Below are the code and all the weights of a small trained network. Each question names an input and a class and asks about switching units off, where a switched-off unit gives its printed mean instead of its output.

import numpy as np


def w(rows, s, z=0):
    codes = np.array(rows[::2]) - 128.0
    scale = np.full(codes.shape[1], s)
    scale[-1] = z or s
    return codes * scale


def norm(h):
    return h / np.sqrt((h * h).mean(-1, keepdims=True) + 1e-5)


def f(y):
    return np.maximum(y, 0)


def log_softmax(a):
    a = a - a.max(-1, keepdims=True)
    return a - np.log(np.exp(a).sum(-1, keepdims=True))


def net(x, mask):
    res = np.array(x, float).reshape(1, 8) / 4 @ E
    u = 0
    for l in range(2):
        y = f(norm(res) @ A[l][:, :-1].T + A[l][:, -1])
        res = res + np.where(mask[u : u + 8], y, B[l][:, -1]) @ B[l][:, :-1]
        u += 8
    return log_softmax(norm(res)[-1] @ U[:, :-1].T + U[:, -1])


A, B = {}, {}
E = w([
[128,128,127,128,126,138,129,126],'x0',
[134,122,131,126,127,134,124,134],'x1',
[187,75,102,161,100,90,203,111],'x2',
[87,145,131,188,9,124,96,132],'x3',
[135,129,131,128,125,136,125,128],'x4',
[130,123,128,129,127,140,127,129],'x5',
[134,131,130,126,127,124,126,131],'x6',
[168,84,47,188,107,105,74,45],'x7',
],0.015)
A[0] = w([
[128,104,145,148,43,124,167,142,29],'L0N0',
[90,134,106,129,174,162,4,102,101],'L0N1',
[37,150,179,127,33,136,111,191,128],'L0N2',
[143,127,165,120,99,121,225,183,111],'L0N3',
[76,147,129,125,51,139,68,142,45],'L0N4',
[100,134,118,144,24,102,90,123,81],'L0N5',
[149,131,76,111,142,134,80,84,78],'L0N6',
[125,146,140,147,28,131,176,142,1],'L0N7',
],0.018,0.0098)
B[0] = w([
[113,150,66,63,196,104,31,126,168],'L0N0',
[101,59,203,94,251,105,183,125,235],'L0N1',
[166,217,78,84,37,125,230,155,252],'L0N2',
[122,83,202,126,212,104,204,106,201],'L0N3',
[89,143,175,240,28,144,165,76,200],'L0N4',
[144,108,187,173,188,151,41,165,219],'L0N5',
[164,111,158,128,138,93,185,142,185],'L0N6',
[94,122,87,23,191,141,62,181,170],'L0N7',
],0.018,0.015)
A[1] = w([
[126,101,104,190,101,165,2,131,163],'L1N0',
[35,147,214,109,160,158,115,174,73],'L1N1',
[111,124,167,181,118,162,112,93,39],'L1N2',
[119,104,165,93,139,104,162,182,165],'L1N3',
[182,75,115,137,165,102,123,114,221],'L1N4',
[108,172,158,120,177,117,160,131,61],'L1N5',
[94,97,202,252,97,140,93,107,4],'L1N6',
[122,141,63,35,126,129,143,150,71],'L1N7',
],0.025,0.0037)
B[1] = w([
[127,8,217,157,204,80,212,58,181],'L1N0',
[158,190,59,132,28,144,130,143,246],'L1N1',
[98,139,94,110,139,140,70,132,160],'L1N2',
[103,99,111,177,132,128,3,83,253],'L1N3',
[139,173,146,139,45,131,245,120,236],'L1N4',
[126,85,127,107,173,121,74,165,234],'L1N5',
[113,163,45,34,180,154,17,178,204],'L1N6',
[100,132,110,174,133,181,33,123,173],'L1N7',
],0.016,0.019)
U = w([
[72,170,81,98,136,144,4,176,66],'0',
[146,34,156,151,196,73,153,71,92],'1',
[157,216,82,144,6,126,250,121,254],'2',
],0.012,0.002)

Each question gives the input, the list of numbers given to net, and the class t.
The units are the neurons (one row each of A and B). Each row of codes is followed by its name. A weight is (code - 128) times the scale printed after its matrix; where a second scale follows, it is the last column's (A, B and U).
mask holds one flag per neuron, layer by layer. A switched-off neuron (its flag False) gives its mean, the last column of its row in B, instead of its output. The means were averaged over made-up inputs and are rounded, as every weight is.
A unit's drop is (log p(t) with every unit on - log p(t) with that unit switched off) / (log p(t) with every unit on - log p(t) with every unit switched off).
The circuit of an input: a set's keep is (log p(t) with only the set's units on - log p(t) with every unit switched off) / (log p(t) with every unit on - log p(t) with every unit switched off). Starting from the 12 units with the biggest drops (on a tie, the unit counted first), units are removed one at a time, each time the one whose removal leaves the highest keep (on an exact tie, the one counted first), for as long as the keep stays at least 0.8.
units of the circuit, in order: the units of the circuit, biggest drop first
top k neurons: the k neurons with the biggest drops, biggest first
k most important neurons of layer l: the k neurons of layer l with the biggest drops, biggest first
drop when u is switched off: that unit's drop, to one decimal
input [-2,8,1,-3,5,7,-2,8], class 2: units of the circuit, in order : L1N4
input [-3,6,0,-2,8,2,1,6], class 1: top 2 neurons : L1N1, L0N1
input [4,4,8,1,-6,7,1,-4], class 0: top 3 neurons : L0N7, L0N0, L1N0
input [1,4,0,7,-8,-4,-7,-1], class 2: top 2 neurons : L0N2, L0N4
input [-6,8,-5,-2,1,2,8,1], class 1: top 2 neurons : L0N1, L1N6
input [6,-5,-5,0,-4,7,-2,4], class 1: top 2 neurons : L0N1, L0N6
input [-1,-2,0,7,4,6,-4,-2], class 2: 3 most important neurons of layer 1 : L1N3, L1N6, L1N5
input [8,5,4,-1,5,-2,-5,-8], class 1: top 2 neurons : L0N3, L1N3
input [-7,-3,4,-7,1,-2,4,1], class 2: top 3 neurons : L1N4, L0N1, L0N7
input [2,-6,4,8,-5,-2,-6,-6], class 0: top 2 neurons : L0N7, L0N0
input [-5,4,1,7,3,4,1,4], class 1: top 2 neurons : L1N0, L0N0
input [-4,-5,-8,-1,4,6,-5,1], class 1: top 2 neurons : L0N1, L1N6
input [6,3,0,7,0,-6,5,0], class 2: 4 most important neurons of layer 1 : L1N3, L1N6, L1N5, L1N0
input [8,-7,6,0,-1,6,5,-7], class 1: units of the circuit, in order : L0N3
input [-5,-1,-1,7,-4,3,3,-3], class 2: top 2 neurons : L0N2, L0N4
input [6,8,7,1,-5,4,8,-2], class 0: 3 most important neurons of layer 0 : L0N7, L0N0, L0N1
input [1,-7,6,1,-7,8,2,-2], class 0: 2 most important neurons of layer 0 : L0N7, L0N0
input [0,7,8,7,4,-3,1,3], class 1: drop when L1N0 is switched off : 2.1
input [7,5,8,3,-5,-6,7,-6], class 0: drop when L0N7 is switched off : 0.2
input [0,3,-6,5,4,-2,8,-2], class 2: drop when L1N2 is switched off : 0.0
input [-1,0,-7,7,-5,1,0,-4], class 2: units of the circuit, in order : L0N2
